Below is a small trained network, with its code and all its weights. Each question gives an input and a target symbol and asks what happens when units are switched off, that is, made to give their printed mean instead of their output.

import numpy as np


def w(rows, s, z=0):
    codes = np.array(rows[::2]) - 128.0
    scale = np.full(codes.shape[1], s)
    scale[-1] = z or s
    return codes * scale


def f(y):
    return np.maximum(y, 0)


def softmax(a):
    e = np.exp(a - a.max(-1, keepdims=True))
    return e / e.sum(-1, keepdims=True)


def log_softmax(a):
    a = a - a.max(-1, keepdims=True)
    return a - np.log(np.exp(a).sum(-1, keepdims=True))


def net(x, mask):
    ids = ['ΓΘΛδεημξπτ'.index(c) for c in x.split()]
    T = len(ids)
    res = E[ids] + P[:T]
    u = 0
    for l in range(2):
        q, k, v = (res @ M[l].T for M in (Q, K, V))
        z = softmax(np.where(np.tri(T) > 0, q @ k.T / 2**0.5, -1e9)) @ v
        res = res + np.where(mask[u], z, O[l][:, -1]) @ O[l][:, :-1]
        u += 1
        y = f(res @ A[l][:, :-1].T + A[l][:, -1])
        res = res + np.where(mask[u : u + 4], y, B[l][:, -1]) @ B[l][:, :-1]
        u += 4
    return log_softmax(res[-1] @ U[:, :-1].T + U[:, -1])


Q, K, V, O, A, B = {}, {}, {}, {}, {}, {}
E = w([
[111,62,123,179,19,122,106,208,108],'Γ',
[77,48,147,148,219,189,174,121,39],'Θ',
[142,223,98,140,123,105,92,173,144],'Λ',
[97,119,110,71,128,141,28,32,113],'δ',
[175,190,109,179,171,182,227,136,125],'ε',
[109,245,140,174,90,56,61,162,158],'η',
[108,164,71,65,79,106,142,97,7],'μ',
[100,80,77,41,91,129,162,47,189],'ξ',
[203,148,144,206,117,57,156,110,120],'π',
[200,187,102,148,134,152,108,188,49],'τ',
],0.018)
P = w([
[126,195,250,69,88,220,152,126,151],'0',
[105,177,148,58,113,121,149,162,121],'1',
[115,160,153,95,132,107,158,161,119],'2',
[118,133,149,112,126,99,153,156,122],'3',
[121,126,136,128,125,103,153,153,120],'4',
[123,116,129,138,131,92,142,144,121],'5',
[125,113,117,154,134,98,141,139,115],'6',
[126,107,104,168,136,96,138,130,123],'7',
[124,108,87,178,138,102,127,130,117],'8',
[126,103,78,192,145,104,121,114,119],'9',
[125,104,62,204,142,108,107,118,122],'10',
[126,99,48,219,141,109,105,114,124],'11',
[117,111,27,227,148,112,101,105,115],'12',
[125,108,14,222,157,121,79,97,118],'13',
],0.011)
Q[0] = w([
[122,255,181,143,115,94,103,113,168],'L0H1',
[44,76,97,66,74,97,163,66,164],'L0H1',
],0.0093)
K[0] = w([
[131,147,200,28,76,173,165,96,143],'L0H1',
[131,99,1,224,144,172,72,78,158],'L0H1',
],0.0072)
V[0] = w([
[183,116,134,93,150,106,2,96,170],'L0H1',
[122,129,123,60,92,121,178,129,129],'L0H1',
],0.006)
O[0] = w([
[69,179,102,42,163,26,141,13,107,209],'L0H1',
[152,126,179,231,90,185,100,2,85,253],'L0H1',
],0.01,0.0028)
A[0] = w([
[178,141,116,142,50,115,164,80,145,98],'L0N1',
[108,193,162,162,134,168,124,142,236,2],'L0N2',
[255,162,113,166,77,227,119,196,126,156],'L0N3',
[124,130,106,215,85,102,75,90,115,156],'L0N4',
],0.0079,0.0046)
B[0] = w([
[93,205,128,101,125,189,182,181,104,223],'L0N1',
[72,59,139,198,188,66,254,143,136,143],'L0N2',
[150,157,142,146,119,93,143,46,176,212],'L0N3',
[129,144,62,72,196,101,44,103,159,255],'L0N4',
],0.0095,0.0068)
Q[1] = w([
[80,3,96,100,37,196,65,27,62],'L1H1',
[35,41,121,73,5,111,187,174,115],'L1H1',
],0.0079)
K[1] = w([
[123,114,6,106,143,104,132,129,122],'L1H1',
[137,87,26,191,134,108,117,118,127],'L1H1',
],0.014)
V[1] = w([
[2,125,114,99,140,118,214,182,202],'L1H1',
[186,177,85,186,170,92,186,120,122],'L1H1',
],0.0084)
O[1] = w([
[203,108,201,91,133,230,9,149,186,220],'L1H1',
[181,51,222,132,107,93,142,69,11,3],'L1H1',
],0.014,0.0031)
A[1] = w([
[184,34,97,111,3,158,183,120,132,2],'L1N1',
[198,166,126,149,185,197,120,202,175,23],'L1N2',
[118,182,69,98,118,63,191,122,133,138],'L1N3',
[161,190,121,94,159,2,49,234,82,129],'L1N4',
],0.0086,0.0071)
B[1] = w([
[152,116,109,135,254,79,128,198,132,147],'L1N1',
[47,132,189,89,164,68,164,180,35,191],'L1N2',
[114,131,152,207,203,177,47,125,76,250],'L1N3',
[217,127,161,88,73,158,172,135,101,189],'L1N4',
],0.0097,0.014)
U = w([
[200,157,103,149,154,168,110,219,115,46],'Γ',
[187,165,113,135,123,98,139,137,141,127],'Θ',
[175,183,111,75,95,44,179,81,112,158],'Λ',
[149,119,143,96,146,79,117,117,119,77],'δ',
[127,89,149,126,134,140,55,233,96,58],'ε',
[213,158,133,91,85,208,138,91,161,226],'η',
[150,197,123,59,159,1,145,167,126,120],'μ',
[82,122,153,150,117,105,60,115,122,49],'ξ',
[163,141,120,190,60,69,98,178,158,255],'π',
[141,162,121,115,74,142,141,134,35,70],'τ',
],0.0076,0.0075)

Each question gives the input, a string of symbols that net reads in full, and the target symbol t.
The units are the heads (2 rows each of Q, K, V and O) and the neurons (one row each of A and B). Each row of codes is followed by its name. A weight is (code - 128) times the scale printed after its matrix; where a second scale follows, it is the last column's (O, A, B and U).
mask holds one flag per unit, layer by layer, with each layer's heads first. A switched-off unit (its flag False) gives its mean, the last column of its rows in O or B, instead of its output. The means were averaged over made-up inputs and are rounded, as every weight is.
A unit's drop is (log p(t) with every unit on - log p(t) with that unit switched off) / (log p(t) with every unit on - log p(t) with every unit switched off).
The circuit of an input: a set's keep is (log p(t) with only the set's units on - log p(t) with every unit switched off) / (log p(t) with every unit on - log p(t) with every unit switched off). Starting from all 10 units, units are removed one at a time, each time the one whose removal leaves the highest keep (on an exact tie, the one counted first), for as long as the keep stays at least 0.8.
circuit, biggest first: the units of the circuit, biggest drop first
unit that matters most: the unit with the biggest drop
k most important neurons: the k neurons with the biggest drops, biggest first
k most important neurons of layer l: the k neurons of layer l with the biggest drops, biggest first
input Θ Λ δ π Γ ξ ξ ξ Λ, target π: 4 most important neurons : [L0N3, L0N1, L1N2, L0N2]
input η δ τ Θ τ, target ε: circuit, biggest first : [L0N2, L1H1, L1N2]
input τ π ξ δ τ ξ ξ ξ, target η: 2 most important neurons : [L1N3, L0N4]
input δ π ξ ξ π, target Γ: circuit, biggest first : [L1N3, L1H1, L1N4]
input ξ ε ξ η μ ε δ ξ ξ Θ ξ, target ε: unit that matters most : L0H1
input τ Λ Γ ξ π, target τ: circuit, biggest first : [L1H1, L1N3, L0N3]
input ε ξ δ Θ Λ ξ δ ξ ε, target δ: 2 most important neurons : [L0N3, L1N1]
input τ ξ π π Λ Γ ξ Λ, target τ: 2 most important neurons of layer 1 : [L1N3, L1N4]
input ξ Γ ξ ξ μ ξ ξ Θ π ξ, target μ: circuit, biggest first : [L1N1, L1H1, L0H1, L0N4]
input ξ δ δ Γ ξ τ δ ξ ξ τ δ, target η: circuit, biggest first : [L1N2, L1H1]
input ξ ξ ξ ξ δ ξ δ ξ, target ξ: 2 most important neurons : [L0N4, L1N3]
input μ ξ η Θ ξ ξ Θ ξ η ξ π δ ξ Λ, target ξ: circuit, biggest first : [L1N3, L0H1, L1H1, L0N3]
input ξ δ ξ, target ξ: 3 most important neurons : [L0N1, L0N4, L1N3]
input π δ δ μ ξ ξ ξ ξ ξ Λ Θ Λ, target Λ: circuit, biggest first : [L1H1]
input π ξ ξ δ ξ Λ, target Λ: 2 most important neurons : [L1N3, L0N3]
input π ξ Λ ξ δ Λ π, target Λ: circuit, biggest first : [L1H1, L1N3, L0H1, L0N2]
input η Γ η ξ δ ξ ξ π ε, target ε: circuit, biggest first : [L1N2, L0N2, L1H1]
input Θ ε Γ ξ ξ Λ ξ ξ δ τ, target π: 2 most important neurons : [L0N3, L0N1]
input δ ξ Λ ε ξ δ π δ Γ δ η, target Γ: 3 most important neurons : [L1N3, L1N4, L0N4]
input Θ Λ η, target π: 2 most important neurons of layer 0 : [L0N3, L0N2]
input Λ ξ Θ τ ξ Γ ε Λ η, target η: 2 most important neurons : [L0N2, L0N4]
input ξ ξ ξ ξ Θ η, target μ: most important neuron : [L1N2]
